Below is a small trained network, with its code and all its weights. Each question gives an input and a class and asks what happens when units are switched off, that is, made to give their printed mean instead of their output.

import numpy as np


def w(rows, s, z=0):
    codes = np.array(rows[::2]) - 128.0
    scale = np.full(codes.shape[1], s)
    scale[-1] = z or s
    return codes * scale


def norm(h):
    return h / np.sqrt((h * h).mean(-1, keepdims=True) + 1e-5)


def f(y):
    return y / 2 * (1 + np.tanh(0.7978845608 * (y + 0.044715 * y**3)))


def log_softmax(a):
    a = a - a.max(-1, keepdims=True)
    return a - np.log(np.exp(a).sum(-1, keepdims=True))


def net(x, mask):
    res = np.array(x, float).reshape(1, 3) / 4 @ E
    u = 0
    for l in range(2):
        y = f(norm(res) @ A[l][:, :-1].T + A[l][:, -1])
        res = res + np.where(mask[u : u + 4], y, B[l][:, -1]) @ B[l][:, :-1]
        u += 4
    return log_softmax(norm(res)[-1] @ U[:, :-1].T + U[:, -1])


A, B = {}, {}
E = w([
[52,156,73,220,31,65,163,102,140],'x0',
[130,152,113,107,105,110,136,133,120],'x1',
[174,160,89,117,125,84,2,217,214],'x2',
],0.0097)
A[0] = w([
[117,200,113,103,185,142,73,213,226,87],'L0N1',
[176,103,17,189,110,45,56,132,191,27],'L0N2',
[88,151,163,131,143,113,183,137,50,254],'L0N3',
[104,121,75,255,65,50,165,62,181,181],'L0N4',
],0.0093,0.008)
B[0] = w([
[201,116,146,116,180,133,186,69,150,188],'L0N1',
[88,169,147,111,43,149,15,208,131,177],'L0N2',
[123,132,128,105,178,137,175,95,6,220],'L0N3',
[143,81,75,167,137,81,174,59,175,248],'L0N4',
],0.012,0.014)
A[1] = w([
[88,192,134,203,38,33,68,148,179,3],'L1N1',
[88,204,213,122,190,199,126,198,8,34],'L1N2',
[70,185,155,80,157,215,166,104,95,173],'L1N3',
[85,255,149,29,109,154,97,183,10,151],'L1N4',
],0.009,0.0071)
B[1] = w([
[123,114,140,237,68,83,118,193,180,201],'L1N1',
[38,70,241,159,77,180,188,227,76,222],'L1N2',
[56,154,74,109,72,117,99,178,205,255],'L1N3',
[165,56,254,95,196,196,134,187,103,207],'L1N4',
],0.012,0.0065)
U = w([
[30,58,240,52,169,212,206,232,38,167],'0',
[235,204,205,13,231,200,25,187,192,4],'1',
[16,90,28,164,153,69,242,32,43,70],'2',
[79,177,20,203,11,29,17,182,227,182],'3',
],0.012,0.0018)

Each question gives the input, the list of numbers given to net, and the class t.
The units are the neurons (one row each of A and B). Each row of codes is followed by its name. A weight is (code - 128) times the scale printed after its matrix; where a second scale follows, it is the last column's (A, B and U).
mask holds one flag per neuron, layer by layer. A switched-off neuron (its flag False) gives its mean, the last column of its row in B, instead of its output. The means were averaged over made-up inputs and are rounded, as every weight is.
A unit's drop is (log p(t) with every unit on - log p(t) with that unit switched off) / (log p(t) with every unit on - log p(t) with every unit switched off).
k most important neurons: the k neurons with the biggest drops, biggest first
top k neurons in layer l: the k neurons of layer l with the biggest drops, biggest first
drop when u is switched off: that unit's drop, to one decimal
input [5,1,1], class 3: top 3 neurons in layer 0 => [L0N2 L0N1 L0N3]
input [8,-5,1], class 3: top neuron in layer 0 => [L0N2]
input [0,7,0], class 0: 2 most important neurons => [L0N4 L0N1]
input [-6,-8,1], class 1: 2 most important neurons => [L0N3 L0N2]
input [0,-4,4], class 1: 2 most important neurons => [L0N3 L0N4]
input [0,6,2], class 1: 2 most important neurons => [L0N4 L0N3]
input [-6,-4,1], class 1: top 2 neurons in layer 0 => [L0N3 L0N2]
input [6,-5,1], class 3: 4 most important neurons => [L0N2 L0N1 L0N3 L1N1]
input [0,4,-8], class 0: 4 most important neurons => [L0N4 L0N3 L0N1 L1N4]
input [0,5,-3], class 0: 2 most important neurons => [L0N4 L0N3]
input [-3,6,1], class 1: top 2 neurons in layer 0 => [L0N4 L0N3]
input [-2,8,7], class 1: drop when L0N4 is switched off => 0.1
input [0,7,-1], class 0: drop when L0N4 is switched off => 5.0
input [-3,7,2], class 1: drop when L0N4 is switched off => 0.1
